Below are the code and all the weights of a small trained network. Each question names an input and a target symbol and asks about switching units off, where a switched-off unit gives its printed mean instead of its output.

import numpy as np


def w(rows, s, z=0):
    codes = np.array(rows[::2]) - 128.0
    scale = np.full(codes.shape[1], s)
    scale[-1] = z or s
    return codes * scale


def f(y):
    return np.maximum(y, 0)


def softmax(a):
    e = np.exp(a - a.max(-1, keepdims=True))
    return e / e.sum(-1, keepdims=True)


def log_softmax(a):
    a = a - a.max(-1, keepdims=True)
    return a - np.log(np.exp(a).sum(-1, keepdims=True))


def net(x, mask):
    ids = ['ΓΘαδπτ'.index(c) for c in x.split()]
    T = len(ids)
    res = E[ids] + P[:T]
    u = 0
    for l in range(3):
        q, k, v = (res @ M[l].T for M in (Q, K, V))
        z = softmax(np.where(np.tri(T) > 0, q @ k.T / 4**0.5, -1e9)) @ v
        res = res + np.where(mask[u], z, O[l][:, -1]) @ O[l][:, :-1]
        u += 1
        y = f(res @ A[l][:, :-1].T + A[l][:, -1])
        res = res + np.where(mask[u : u + 8], y, B[l][:, -1]) @ B[l][:, :-1]
        u += 8
    return log_softmax(res[-1] @ U[:, :-1].T + U[:, -1])


Q, K, V, O, A, B = {}, {}, {}, {}, {}, {}
E = w([
[105,158,74],'Γ',
[143,113,64],'Θ',
[98,176,254],'α',
[3,83,139],'δ',
[214,131,105],'π',
[73,92,173],'τ',
],0.016)
P = w([
[107,1,133],'0',
[112,182,112],'1',
[121,172,92],'2',
[131,164,80],'3',
[136,150,67],'4',
[129,166,74],'5',
[133,150,49],'6',
[137,130,29],'7',
[134,132,29],'8',
[125,132,43],'9',
],0.0062)
Q[0] = w([
[218,128,149],'0.h1',
[146,132,103],'0.h1',
[248,133,112],'0.h1',
[125,131,166],'0.h1',
],0.016)
K[0] = w([
[237,171,135],'0.h1',
[244,215,29],'0.h1',
[253,106,162],'0.h1',
[162,82,70],'0.h1',
],0.008)
V[0] = w([
[131,2,188],'0.h1',
[106,165,92],'0.h1',
[251,174,167],'0.h1',
[166,171,104],'0.h1',
],0.0072)
O[0] = w([
[195,1,104,195],'0.h1',
[49,166,52,125],'0.h1',
[218,140,69,2],'0.h1',
[145,198,179,70],'0.h1',
],0.0079,0.0036)
A[0] = w([
[103,187,138,99],'0.n1',
[170,178,225,126],'0.n2',
[129,93,65,216],'0.n3',
[122,171,198,114],'0.n4',
[253,112,77,199],'0.n5',
[167,252,147,255],'0.n6',
[152,103,132,125],'0.n7',
[211,170,151,148],'0.n8',
],0.013,0.0033)
B[0] = w([
[241,102,205,147],'0.n1',
[46,118,146,175],'0.n2',
[81,108,234,207],'0.n3',
[146,151,128,159],'0.n4',
[94,147,33,254],'0.n5',
[72,30,87,228],'0.n6',
[206,3,95,148],'0.n7',
[97,122,68,200],'0.n8',
],0.0065,0.0076)
Q[1] = w([
[1,53,151],'1.h1',
[251,132,53],'1.h1',
[96,27,241],'1.h1',
[136,26,58],'1.h1',
],0.0078)
K[1] = w([
[66,114,90],'1.h1',
[254,19,159],'1.h1',
[11,136,103],'1.h1',
[96,73,168],'1.h1',
],0.0084)
V[1] = w([
[108,79,136],'1.h1',
[154,232,164],'1.h1',
[254,110,169],'1.h1',
[197,73,117],'1.h1',
],0.0068)
O[1] = w([
[105,252,123,186],'1.h1',
[81,6,253,9],'1.h1',
[168,149,254,37],'1.h1',
[229,222,142,125],'1.h1',
],0.0065,0.012)
A[1] = w([
[156,132,169,144],'1.n1',
[125,245,162,145],'1.n2',
[248,122,98,160],'1.n3',
[118,238,104,167],'1.n4',
[86,101,137,2],'1.n5',
[113,173,217,176],'1.n6',
[39,101,101,108],'1.n7',
[98,192,97,165],'1.n8',
],0.011,0.0024)
B[1] = w([
[61,161,9,129],'1.n1',
[13,61,44,150],'1.n2',
[122,68,41,171],'1.n3',
[217,25,39,229],'1.n4',
[211,80,85,152],'1.n5',
[25,76,248,134],'1.n6',
[182,237,181,252],'1.n7',
[65,56,4,241],'1.n8',
],0.0044,0.015)
Q[2] = w([
[141,2,172],'2.h1',
[72,124,58],'2.h1',
[112,135,126],'2.h1',
[138,197,115],'2.h1',
],0.012)
K[2] = w([
[203,148,171],'2.h1',
[118,2,97],'2.h1',
[165,46,110],'2.h1',
[43,187,127],'2.h1',
],0.011)
V[2] = w([
[2,114,197],'2.h1',
[190,59,154],'2.h1',
[34,6,99],'2.h1',
[153,130,108],'2.h1',
],0.0065)
O[2] = w([
[2,127,172,5],'2.h1',
[205,254,99,103],'2.h1',
[68,9,111,199],'2.h1',
[172,100,150,163],'2.h1',
],0.0054,0.027)
A[2] = w([
[131,86,108,88],'2.n1',
[155,68,1,72],'2.n2',
[107,122,153,255],'2.n3',
[49,117,56,136],'2.n4',
[127,128,103,123],'2.n5',
[78,130,187,222],'2.n6',
[197,135,144,128],'2.n7',
[150,41,219,103],'2.n8',
],0.0095,0.0074)
B[2] = w([
[68,140,224,155],'2.n1',
[118,111,190,253],'2.n2',
[211,222,14,135],'2.n3',
[159,198,154,182],'2.n4',
[75,133,183,148],'2.n5',
[254,150,155,134],'2.n6',
[76,114,133,134],'2.n7',
[45,172,142,130],'2.n8',
],0.0072,0.055)
U = w([
[124,187,221,93],'Γ',
[106,119,149,133],'Θ',
[59,112,193,3],'α',
[191,171,29,206],'δ',
[4,152,145,145],'π',
[76,143,69,142],'τ',
],0.012,0.004)

Each question gives the input, a string of symbols that net reads in full, and the target symbol t.
The units are the heads (4 rows each of Q, K, V and O) and the neurons (one row each of A and B). Each row of codes is followed by its name. A weight is (code - 128) times the scale printed after its matrix; where a second scale follows, it is the last column's (O, A, B and U).
mask holds one flag per unit, layer by layer, with each layer's heads first. A switched-off unit (its flag False) gives its mean, the last column of its rows in O or B, instead of its output. The means were averaged over made-up inputs and are rounded, as every weight is.
A unit's drop is (log p(t) with every unit on - log p(t) with that unit switched off) / (log p(t) with every unit on - log p(t) with every unit switched off).
top k neurons: the k neurons with the biggest drops, biggest first
k most important neurons of layer l: the k neurons of layer l with the biggest drops, biggest first
drop when u is switched off: that unit's drop, to one decimal
input δ π τ δ Θ, target Θ: top 3 neurons -> [2.n2, 1.n4, 1.n8]
input π τ τ τ α τ δ, target δ: top 4 neurons -> [0.n5, 1.n3, 1.n7, 0.n7]
input π α π Θ, target Θ: 3 most important neurons of layer 1 -> [1.n7, 1.n8, 1.n4]
input τ π Γ, target α: 2 most important neurons of layer 2 -> [2.n2, 2.n1]
input Γ Θ π, target π: top 2 neurons -> [0.n6, 0.n5]
input δ Γ α τ τ τ δ α τ π, target Θ: top 2 neurons -> [2.n2, 2.n1]
input τ τ δ π Γ α π, target Θ: top 2 neurons -> [2.n2, 1.n4]
input τ τ Θ τ α π Θ, target α: 3 most important neurons of layer 1 -> [1.n2, 1.n8, 1.n7]
input τ τ π, target α: 3 most important neurons of layer 1 -> [1.n8, 1.n2, 1.n4]
input τ τ τ Γ τ τ δ Γ, target π: most important neuron of layer 0 -> [0.n3]
input Γ τ Θ τ, target δ: 3 most important neurons of layer 0 -> [0.n5, 0.n6, 0.n8]
input τ δ τ τ τ α, target π: top 2 neurons -> [0.n3, 0.n4]
input π Θ τ α, target δ: 4 most important neurons of layer 2 -> [2.n2, 2.n1, 2.n5, 2.n3]
input τ τ α δ δ π Γ, target α: 2 most important neurons of layer 1 -> [1.n8, 1.n2]
input Γ τ π, target π: drop when 0.n6 is switched off -> 0.4
input π τ δ, target δ: drop when 0.h1 is switched off -> 0.2
input τ α τ δ α Θ, target π: top neuron -> [0.n3]
input τ π τ π τ Γ, target Θ: drop when 1.n4 is switched off -> 0.4
